Below are the code and all the weights of a small trained network. Each question names an input and a class and asks about switching units off, where a switched-off unit gives its printed mean instead of its output.

import numpy as np


def w(rows, s, z=0):
    codes = np.array(rows[::2]) - 128.0
    scale = np.full(codes.shape[1], s)
    scale[-1] = z or s
    return codes * scale


def f(y):
    return y / 2 * (1 + np.tanh(0.7978845608 * (y + 0.044715 * y**3)))


def log_softmax(a):
    a = a - a.max(-1, keepdims=True)
    return a - np.log(np.exp(a).sum(-1, keepdims=True))


def net(x, mask):
    res = np.array(x, float).reshape(1, 6) / 4 @ E
    y = f(res @ A[0][:, :-1].T + A[0][:, -1])
    res = res + np.where(mask, y, B[0][:, -1]) @ B[0][:, :-1]
    return log_softmax(res[-1] @ U[:, :-1].T + U[:, -1])


A, B = {}, {}
E = w([
[206,46,109,196,118,120,30,26,147,143,181],'x0',
[176,79,183,60,197,111,80,255,88,181,207],'x1',
[56,52,81,112,59,199,105,195,212,199,74],'x2',
[46,61,63,119,139,118,172,128,120,28,248],'x3',
[116,120,239,80,58,38,132,98,225,98,165],'x4',
[85,191,122,70,223,183,4,118,202,64,120],'x5',
],0.0062)
A[0] = w([
[70,56,60,132,121,140,182,116,136,68,253,145],'N0',
[172,214,152,135,128,127,141,86,74,88,172,78],'N1',
[172,93,145,110,159,109,91,169,119,171,180,75],'N2',
[115,157,64,187,137,196,141,111,72,132,106,1],'N3',
[140,92,126,146,90,62,186,121,107,182,131,70],'N4',
[159,131,58,157,176,195,160,131,94,157,113,175],'N5',
[176,145,77,169,167,210,141,146,84,107,121,139],'N6',
[180,42,89,179,137,141,57,70,159,131,135,126],'N7',
[108,161,204,120,66,113,140,84,222,109,161,118],'N8',
[112,89,106,128,94,175,110,162,180,150,112,91],'N9',
[189,147,180,159,116,158,92,101,140,171,43,33],'N10',
[187,173,170,136,114,144,113,134,125,191,79,49],'N11',
[151,110,144,159,88,102,189,124,80,160,148,126],'N12',
[125,157,129,89,179,157,58,118,178,94,123,135],'N13',
[98,60,116,117,84,181,113,145,206,149,91,69],'N14',
[107,23,102,118,82,153,135,158,162,165,73,26],'N15',
[200,98,136,164,67,109,204,156,80,146,138,122],'N16',
[110,168,97,188,77,160,164,46,149,78,85,89],'N17',
[83,173,105,195,100,138,156,30,134,83,58,15],'N18',
[175,109,182,70,200,121,98,193,56,177,201,44],'N19',
[154,157,130,140,164,54,84,59,57,109,151,87],'N20',
[188,207,157,160,145,98,134,94,91,95,146,92],'N21',
[160,171,155,118,171,78,152,99,72,87,132,121],'N22',
[132,58,164,88,143,141,100,207,112,163,160,24],'N23',
[71,218,124,69,135,121,219,182,95,89,86,142],'N24',
[146,132,203,101,111,56,116,141,182,113,154,115],'N25',
[131,145,65,179,151,196,94,134,52,156,121,144],'N26',
[178,158,136,127,184,84,152,102,93,82,147,120],'N27',
[152,194,185,136,168,113,176,120,76,69,132,158],'N28',
[103,114,238,89,95,89,144,125,199,110,157,161],'N29',
[124,115,99,162,189,189,109,143,49,143,137,65],'N30',
[110,150,120,86,171,167,79,104,158,92,131,131],'N31',
[127,164,124,69,174,165,79,124,161,75,113,114],'N32',
[181,69,106,184,107,144,64,69,138,124,159,68],'N33',
[108,165,137,122,189,144,77,122,184,73,97,141],'N34',
[86,154,107,138,170,191,148,139,75,168,127,186],'N35',
[108,168,129,88,158,165,59,97,166,93,135,136],'N36',
[79,79,61,131,155,142,152,137,114,64,203,164],'N37',
[147,72,131,159,58,118,202,137,87,141,120,136],'N38',
[138,103,136,173,88,62,184,142,86,172,105,113],'N39',
[173,178,146,148,122,120,86,140,129,200,86,117],'N40',
[186,187,159,121,117,143,132,131,146,179,72,72],'N41',
[170,58,127,190,133,139,72,69,157,146,163,67],'N42',
[97,89,94,96,65,178,104,138,172,175,109,95],'N43',
[68,142,141,99,116,162,181,187,139,121,87,118],'N44',
[109,138,174,107,63,62,128,86,201,133,161,157],'N45',
],0.0073,0.0014)
B[0] = w([
[56,207,199,176,43,120,41,191,40,55,238,254],'N0',
[90,61,87,84,37,184,56,45,149,198,97,175],'N1',
[95,97,132,167,177,111,172,196,216,74,36,178],'N2',
[199,110,90,101,141,35,182,153,68,97,71,168],'N3',
[172,196,77,185,221,162,129,133,123,189,197,185],'N4',
[192,165,95,99,108,62,160,108,84,140,129,180],'N5',
[202,126,78,84,102,50,188,84,41,118,84,174],'N6',
[135,206,214,19,125,196,225,136,220,92,95,192],'N7',
[212,122,35,107,127,18,194,133,43,128,98,216],'N8',
[132,72,91,80,81,174,41,41,119,169,93,176],'N9',
[45,195,204,176,44,98,80,175,38,33,185,180],'N10',
[63,196,200,182,79,102,64,177,59,66,214,172],'N11',
[128,138,91,181,202,182,112,123,147,192,191,183],'N12',
[155,165,68,202,205,140,128,105,113,216,192,179],'N13',
[118,44,86,59,57,160,42,39,136,170,110,201],'N14',
[103,52,70,97,67,180,55,44,138,183,161,200],'N15',
[140,174,80,190,231,187,116,127,146,193,188,203],'N16',
[33,54,71,197,216,82,137,224,223,51,30,213],'N17',
[29,39,68,241,196,53,112,227,225,57,33,213],'N18',
[45,33,69,200,183,82,132,236,235,71,4,227],'N19',
[130,54,132,79,75,216,98,65,166,146,90,178],'N20',
[72,59,100,114,43,175,63,64,122,147,103,176],'N21',
[100,67,107,79,55,193,51,53,154,149,93,179],'N22',
[88,54,89,157,141,92,101,164,206,69,22,196],'N23',
[157,216,227,40,136,243,211,149,227,92,81,225],'N24',
[210,97,68,112,131,50,147,123,73,116,97,192],'N25',
[207,130,85,67,84,48,166,77,34,122,108,183],'N26',
[77,63,115,102,56,173,52,66,150,130,119,176],'N27',
[118,54,124,56,53,220,61,77,184,178,102,188],'N28',
[223,155,79,78,102,29,192,93,37,120,120,223],'N29',
[185,113,76,100,113,42,167,133,60,108,80,174],'N30',
[148,164,57,200,202,157,123,109,99,184,218,171],'N31',
[162,187,63,181,216,154,132,124,135,202,194,178],'N32',
[147,207,228,46,141,186,253,161,227,103,90,184],'N33',
[165,187,75,218,214,179,118,118,123,195,194,180],'N34',
[179,138,148,84,94,103,180,110,101,120,121,172],'N35',
[147,183,62,193,206,164,125,121,110,207,180,179],'N36',
[74,227,221,153,31,81,63,154,56,68,176,220],'N37',
[132,186,69,209,214,197,140,118,149,195,202,204],'N38',
[140,168,85,182,227,189,133,122,115,216,197,191],'N39',
[66,176,187,166,57,93,71,188,62,67,168,171],'N40',
[78,183,222,174,64,108,94,170,70,55,189,171],'N41',
[151,198,228,49,148,208,225,143,191,107,85,183],'N42',
[96,46,114,82,60,163,38,48,122,154,116,193],'N43',
[150,135,190,50,106,217,167,97,179,114,93,193],'N44',
[207,148,76,87,129,50,195,134,46,123,88,214],'N45',
],0.0054,0.0082)
U = w([
[152,162,49,231,232,206,115,105,123,234,231,167],'0',
[89,1,90,66,28,215,25,28,131,180,114,137],'1',
[36,24,80,214,194,60,134,212,211,50,31,112],'2',
[232,123,68,72,98,6,203,98,24,120,111,16],'3',
[34,204,222,192,36,114,49,167,41,43,226,28],'4',
[154,192,224,23,136,252,240,121,219,111,94,253],'5',
],0.0074,0.0013)

Each question gives the input, the list of numbers given to net, and the class t.
The units are the neurons (one row each of A and B). Each row of codes is followed by its name. A weight is (code - 128) times the scale printed after its matrix; where a second scale follows, it is the last column's (A, B and U).
mask holds one flag per neuron, in row order. A switched-off neuron (its flag False) gives its mean, the last column of its row in B, instead of its output. The means were averaged over made-up inputs and are rounded, as every weight is.
A unit's drop is (log p(t) with every unit on - log p(t) with that unit switched off) / (log p(t) with every unit on - log p(t) with every unit switched off).
The circuit of an input: a set's keep is (log p(t) with only the set's units on - log p(t) with every unit switched off) / (log p(t) with every unit on - log p(t) with every unit switched off). Starting from the 12 units with the biggest drops (on a tie, the unit counted first), units are removed one at a time, each time the one whose removal leaves the highest keep (on an exact tie, the one counted first), for as long as the keep stays at least 0.8.
circuit, biggest first: the units of the circuit, biggest drop first
unit that matters most: the unit with the biggest drop
k most important neurons: the k neurons with the biggest drops, biggest first
drop of u: that unit's drop, to one decimal
input [-6,-8,-5,-7,1,4], class 2: 3 most important neurons : [N18, N17, N0]
input [4,6,-7,8,1,-3], class 4: 3 most important neurons : [N0, N37, N14]
input [-8,3,5,6,4,-4], class 5: circuit, biggest first : [N24]
input [4,5,4,3,2,2], class 2: circuit, biggest first : [N23, N2]
input [8,4,-3,-8,6,-7], class 4: 4 most important neurons : [N10, N11, N40, N41]
input [-4,2,2,3,-3,1], class 5: circuit, biggest first : [N24, N18]
input [3,2,1,4,6,-6], class 0: circuit, biggest first : [N38, N4]
input [-3,-3,1,4,-1,4], class 0: circuit, biggest first : [N34, N31]
input [-7,0,8,3,5,4], class 1: 2 most important neurons : [N14, N43]
input [-7,-6,2,8,4,-4], class 4: 3 most important neurons : [N0, N37, N19]
input [5,7,0,-4,4,6], class 2: 3 most important neurons : [N19, N2, N23]
input [1,1,7,-8,4,-5], class 4: 2 most important neurons : [N10, N11]
input [8,-2,6,6,-3,-7], class 5: 3 most important neurons : [N7, N33, N42]
input [-1,-2,2,-6,-3,7], class 0: circuit, biggest first : [N34]
input [-7,6,-4,7,-7,2], class 3: 3 most important neurons : [N30, N6, N26]
input [3,5,0,6,-2,0], class 4: 2 most important neurons : [N0, N37]
input [6,-8,7,8,2,2], class 2: 2 most important neurons : [N17, N18]
input [4,0,-6,-6,1,0], class 1: 2 most important neurons : [N20, N0]
input [8,-8,4,1,5,6], class 2: 3 most important neurons : [N18, N17, N24]
input [5,7,-1,0,2,2], class 2: unit that matters most : N19
input [0,-8,-5,8,-7,-3], class 2: 3 most important neurons : [N18, N17, N3]
input [4,4,-6,-3,-5,-4], class 1: drop of N43 : 0.0
input [-4,4,4,-3,-5,1], class 3: drop of N35 : 0.1
input [5,-6,-1,2,-4,5], class 2: drop of N18 : 1.5
input [8,-5,8,2,-1,8], class 0: drop of N13 : 0.6
